Below is a small trained network, with its code and all its weights. Each question gives an input and a class and asks what happens when units are switched off, that is, made to give their printed mean instead of their output.

import numpy as np


def w(rows, s, z=0):
    codes = np.array(rows[::2]) - 128.0
    scale = np.full(codes.shape[1], s)
    scale[-1] = z or s
    return codes * scale


def f(y):
    return y / 2 * (1 + np.tanh(0.7978845608 * (y + 0.044715 * y**3)))


def log_softmax(a):
    a = a - a.max(-1, keepdims=True)
    return a - np.log(np.exp(a).sum(-1, keepdims=True))


def net(x, mask):
    res = np.array(x, float).reshape(1, 6) / 4 @ E
    y = f(res @ A[0][:, :-1].T + A[0][:, -1])
    res = res + np.where(mask, y, B[0][:, -1]) @ B[0][:, :-1]
    return log_softmax(res[-1] @ U[:, :-1].T + U[:, -1])


A, B = {}, {}
E = w([
[128,128,128],'x0',
[128,128,127],'x1',
[128,128,129],'x2',
[27,51,121],'x3',
[63,212,84],'x4',
[90,164,254],'x5',
],0.012)
A[0] = w([
[204,174,132,68],'n1',
[163,111,36,112],'n2',
[63,92,119,94],'n3',
[78,154,227,102],'n4',
[181,175,129,74],'n5',
[112,139,241,136],'n6',
[78,93,123,79],'n7',
[85,204,95,49],'n8',
[221,175,140,118],'n9',
[66,77,128,80],'n10',
[226,8,192,3],'n11',
[206,197,125,91],'n12',
[190,52,166,53],'n13',
[158,99,88,91],'n14',
[120,134,128,61],'n15',
[157,84,56,98],'n16',
[142,139,40,110],'n17',
[82,185,104,80],'n18',
[91,167,181,106],'n19',
[97,173,108,55],'n20',
[115,118,123,98],'n21',
[119,79,18,150],'n22',
[83,206,65,70],'n23',
[105,142,179,109],'n24',
[64,205,100,63],'n25',
[82,60,134,107],'n26',
[75,91,120,102],'n27',
[63,73,127,114],'n28',
[212,187,152,95],'n29',
],0.015,0.0062)
B[0] = w([
[101,177,90,199],'n1',
[201,156,197,212],'n2',
[128,185,79,177],'n3',
[215,163,167,239],'n4',
[102,167,82,180],'n5',
[208,139,179,246],'n6',
[104,189,84,161],'n7',
[30,8,140,190],'n8',
[74,191,71,230],'n9',
[90,186,83,176],'n10',
[83,1,114,231],'n11',
[85,200,82,219],'n12',
[78,9,110,191],'n13',
[149,113,173,165],'n14',
[126,122,128,119],'n15',
[205,154,186,197],'n16',
[200,131,169,198],'n17',
[101,38,142,183],'n18',
[196,124,166,200],'n19',
[122,60,116,158],'n20',
[120,141,127,127],'n21',
[193,164,195,234],'n22',
[110,30,134,206],'n23',
[163,153,207,178],'n24',
[102,27,141,206],'n25',
[65,192,48,176],'n26',
[90,209,102,169],'n27',
[97,210,83,186],'n28',
[79,164,94,226],'n29',
],0.0093,0.013)
U = w([
[249,176,205,57],'0',
[120,221,26,61],'1',
[127,20,109,251],'2',
],0.013,0.003)

Each question gives the input, the list of numbers given to net, and the class t.
The units are the neurons (one row each of A and B). Each row of codes is followed by its name. A weight is (code - 128) times the scale printed after its matrix; where a second scale follows, it is the last column's (A, B and U).
mask holds one flag per neuron, in row order. A switched-off neuron (its flag False) gives its mean, the last column of its row in B, instead of its output. The means were averaged over made-up inputs and are rounded, as every weight is.
A unit's drop is (log p(t) with every unit on - log p(t) with that unit switched off) / (log p(t) with every unit on - log p(t) with every unit switched off).
unit that matters most: the unit with the biggest drop
top k neurons: the k neurons with the biggest drops, biggest first
drop of u: that unit's drop, to one decimal
input [-8,-5,-6,8,0,-8], class 0: unit that matters most : n22
input [-3,2,5,8,5,7], class 1: top 4 neurons : [n26; n28; n10; n3]
input [-3,-2,8,2,3,-3], class 0: top 2 neurons : [n11; n22]
input [4,-3,2,-8,7,-8], class 0: top 4 neurons : [n2; n17; n22; n16]
input [-2,2,3,-5,5,1], class 1: top 2 neurons : [n11; n12]
input [0,7,6,2,-6,5], class 2: top 4 neurons : [n11; n13; n22; n2]
input [-6,3,-4,8,6,-8], class 0: top 4 neurons : [n22; n2; n17; n16]
input [-1,3,-7,-7,-4,-6], class 1: top 2 neurons : [n9; n12]
input [-5,-3,7,1,8,-6], class 2: top 2 neurons : [n8; n23]
input [-7,1,3,-6,-8,-5], class 2: top 2 neurons : [n11; n13]
input [-6,7,-6,7,-6,-5], class 1: drop of n26 : 0.2
input [-3,5,1,-3,-8,-6], class 2: drop of n13 : 2.0
input [7,-2,-2,-7,1,0], class 1: drop of n24 : 0.0
input [-3,1,3,1,7,-6], class 2: drop of n23 : 0.7
input [-3,-8,0,-5,-5,0], class 1: unit that matters most : n9
